Below are the code and all the weights of a small trained network. Each question names an input and a target symbol and asks about switching units off, where a switched-off unit gives its printed mean instead of its output.

import numpy as np


def w(rows, s, z=0):
    codes = np.array(rows[::2]) - 128.0
    scale = np.full(codes.shape[1], s)
    scale[-1] = z or s
    return codes * scale


def f(y):
    return np.maximum(y, 0)


def softmax(a):
    e = np.exp(a - a.max(-1, keepdims=True))
    return e / e.sum(-1, keepdims=True)


def log_softmax(a):
    a = a - a.max(-1, keepdims=True)
    return a - np.log(np.exp(a).sum(-1, keepdims=True))


def net(x, mask):
    ids = ['βδεζθλμξστφ'.index(c) for c in x.split()]
    T = len(ids)
    res = E[ids] + P[:T]
    u = 0
    for l in range(2):
        r = res
        for j in range(2):
            rows = slice(2 * j, 2 * j + 2)
            q, k, v = (r @ M[l][rows].T for M in (Q, K, V))
            z = softmax(np.where(np.tri(T) > 0, q @ k.T / 2**0.5, -1e9)) @ v
            o = O[l][rows]
            res = res + np.where(mask[u + j], z, o[:, -1]) @ o[:, :-1]
        u += 2
        y = f(res @ A[l][:, :-1].T + A[l][:, -1])
        res = res + np.where(mask[u : u + 8], y, B[l][:, -1]) @ B[l][:, :-1]
        u += 8
    return log_softmax(res[-1] @ U[:, :-1].T + U[:, -1])


Q, K, V, O, A, B = {}, {}, {}, {}, {}, {}
E = w([
[142,172,40],'β',
[25,126,107],'δ',
[87,170,180],'ε',
[102,191,139],'ζ',
[153,61,143],'θ',
[164,117,221],'λ',
[130,59,143],'μ',
[136,6,61],'ξ',
[161,141,185],'σ',
[117,185,85],'τ',
[149,31,108],'φ',
],0.018)
P = w([
[221,177,202],'0',
[76,124,56],'1',
[30,118,169],'2',
[157,83,52],'3',
[102,152,88],'4',
[16,119,167],'5',
[176,108,78],'6',
[126,192,136],'7',
[10,113,168],'8',
[176,105,76],'9',
[127,192,129],'10',
[8,110,170],'11',
[187,114,97],'12',
[126,188,129],'13',
],0.012)
Q[0] = w([
[105,117,1],'0.h0',
[177,129,37],'0.h0',
[55,84,83],'0.h1',
[147,185,126],'0.h1',
],0.016)
K[0] = w([
[55,230,249],'0.h0',
[160,153,249],'0.h0',
[216,147,122],'0.h1',
[108,115,38],'0.h1',
],0.012)
V[0] = w([
[145,86,107],'0.h0',
[135,124,83],'0.h0',
[50,99,82],'0.h1',
[254,128,116],'0.h1',
],0.0095)
O[0] = w([
[120,87,91,209],'0.h0',
[111,92,60,134],'0.h0',
[101,57,80,4],'0.h1',
[187,192,254,169],'0.h1',
],0.0083,0.0031)
A[0] = w([
[53,47,183,156],'0.n0',
[84,33,181,141],'0.n1',
[67,156,126,66],'0.n2',
[33,6,179,111],'0.n3',
[119,122,142,254],'0.n4',
[49,149,148,95],'0.n5',
[228,77,113,66],'0.n6',
[195,151,100,140],'0.n7',
],0.011,0.005)
B[0] = w([
[95,167,28,239],'0.n0',
[170,135,86,237],'0.n1',
[168,91,141,143],'0.n2',
[149,144,249,255],'0.n3',
[68,85,90,220],'0.n4',
[177,126,135,167],'0.n5',
[178,111,219,181],'0.n6',
[162,104,111,167],'0.n7',
],0.02,0.0078)
Q[1] = w([
[158,62,19],'1.h0',
[247,134,94],'1.h0',
[211,77,56],'1.h1',
[207,244,90],'1.h1',
],0.013)
K[1] = w([
[170,104,33],'1.h0',
[116,203,73],'1.h0',
[175,52,84],'1.h1',
[252,153,131],'1.h1',
],0.015)
V[1] = w([
[190,235,130],'1.h0',
[84,83,219],'1.h0',
[42,157,121],'1.h1',
[2,77,219],'1.h1',
],0.0094)
O[1] = w([
[130,162,7,219],'1.h0',
[77,42,162,170],'1.h0',
[160,184,97,5],'1.h1',
[68,254,198,86],'1.h1',
],0.0086,0.015)
A[1] = w([
[108,160,84,252],'1.n0',
[27,189,145,189],'1.n1',
[141,101,68,213],'1.n2',
[157,103,163,254],'1.n3',
[97,147,68,123],'1.n4',
[48,142,70,60],'1.n5',
[133,250,218,51],'1.n6',
[237,104,174,145],'1.n7',
],0.012,0.0065)
B[1] = w([
[255,90,113,178],'1.n0',
[206,61,131,162],'1.n1',
[70,181,165,235],'1.n2',
[90,177,207,224],'1.n3',
[151,161,143,163],'1.n4',
[87,142,42,164],'1.n5',
[41,133,65,132],'1.n6',
[118,103,71,247],'1.n7',
],0.021,0.014)
U = w([
[67,169,97,149],'β',
[196,177,141,78],'δ',
[203,92,107,74],'ε',
[186,255,138,205],'ζ',
[125,50,93,58],'θ',
[120,78,7,2],'λ',
[196,107,161,229],'μ',
[140,204,185,225],'ξ',
[93,194,46,66],'σ',
[153,199,151,212],'τ',
[134,87,137,25],'φ',
],0.0098,0.0067)

Each question gives the input, a string of symbols that net reads in full, and the target symbol t.
The units are the heads (2 rows each of Q, K, V and O) and the neurons (one row each of A and B). Each row of codes is followed by its name. A weight is (code - 128) times the scale printed after its matrix; where a second scale follows, it is the last column's (O, A, B and U).
mask holds one flag per unit, layer by layer, with each layer's heads first. A switched-off unit (its flag False) gives its mean, the last column of its rows in O or B, instead of its output. The means were averaged over made-up inputs and are rounded, as every weight is.
A unit's drop is (log p(t) with every unit on - log p(t) with that unit switched off) / (log p(t) with every unit on - log p(t) with every unit switched off).
k most important neurons: the k neurons with the biggest drops, biggest first
top k neurons in layer l: the k neurons of layer l with the biggest drops, biggest first
heads that matter: for each layer, one digit per head in row order, 1 if its drop is at least 0.15 and else 0, layers parted by /
input ξ ξ δ σ τ λ β μ λ μ ξ μ, target ξ: top 4 neurons in layer 0 -> (0.n1; 0.n3; 0.n0; 0.n6)
input μ θ μ μ λ ε ε λ λ δ θ μ, target μ: 4 most important neurons -> (0.n1; 0.n0; 0.n3; 1.n1)
input λ λ λ β β β τ ζ σ λ β σ, target λ: 4 most important neurons -> (0.n0; 1.n5; 0.n3; 1.n3)
input β λ ε μ δ λ β λ, target ζ: 4 most important neurons -> (0.n1; 0.n0; 1.n7; 0.n6)
input θ φ λ λ λ τ ε ε β, target θ: heads that matter -> 11 / 11
input μ λ μ θ λ λ μ σ λ μ λ φ, target μ: 3 most important neurons -> (0.n1; 0.n3; 0.n0)
input λ β λ β λ β, target λ: top 2 neurons in layer 0 -> (0.n1; 0.n0)
input λ ε λ λ λ ε β τ λ μ ξ μ, target λ: top 4 neurons in layer 0 -> (0.n0; 0.n1; 0.n6; 0.n4)
input λ β μ ε μ μ β μ μ μ θ, target ζ: heads that matter -> 00 / 11
input ε δ λ λ τ λ, target ε: 2 most important neurons -> (0.n3; 0.n0)
input λ φ λ, target λ: top 2 neurons in layer 1 -> (1.n5; 1.n3)
input λ ξ θ θ λ λ δ β τ, target λ: top 2 neurons in layer 1 -> (1.n3; 1.n5)
input μ β λ ξ μ τ φ μ β μ λ β, target μ: top 4 neurons in layer 0 -> (0.n0; 0.n1; 0.n7; 0.n6)
input λ ζ ε, target λ: heads that matter -> 01 / 10
input λ μ σ δ λ μ λ λ φ τ, target ζ: 3 most important neurons -> (0.n3; 1.n7; 0.n6)
input μ λ μ ξ ε β μ λ δ ε ξ σ, target μ: top 2 neurons in layer 0 -> (0.n1; 0.n3)
input σ λ λ θ δ μ λ λ μ λ β λ δ μ, target ζ: most important neuron -> (0.n3)
input τ λ θ ε λ μ ξ δ, target ξ: 2 most important neurons -> (0.n5; 1.n7)
input σ λ λ τ θ δ τ λ μ, target σ: top 3 neurons in layer 0 -> (0.n0; 0.n3; 0.n7)
input θ ε τ β μ μ β λ τ ξ φ λ, target θ: heads that matter -> 01 / 11
input ε β λ ε δ λ μ β ξ μ φ ξ, target ε: top 4 neurons in layer 0 -> (0.n0; 0.n1; 0.n3; 0.n7)
input β μ φ λ λ μ μ ε λ, target β: top 2 neurons in layer 1 -> (1.n2; 1.n0)
input ε λ λ λ μ λ λ φ ε ξ μ ξ, target ε: 3 most important neurons -> (0.n0; 0.n1; 1.n3)
input μ ε λ λ μ θ λ θ β, target μ: heads that matter -> 01 / 01
input λ μ μ λ ε ε θ ε φ, target λ: top 4 neurons in layer 0 -> (0.n0; 0.n1; 0.n6; 0.n4)
input θ λ λ β λ ζ β θ μ λ σ ζ μ, target β: heads that matter -> 00 / 00
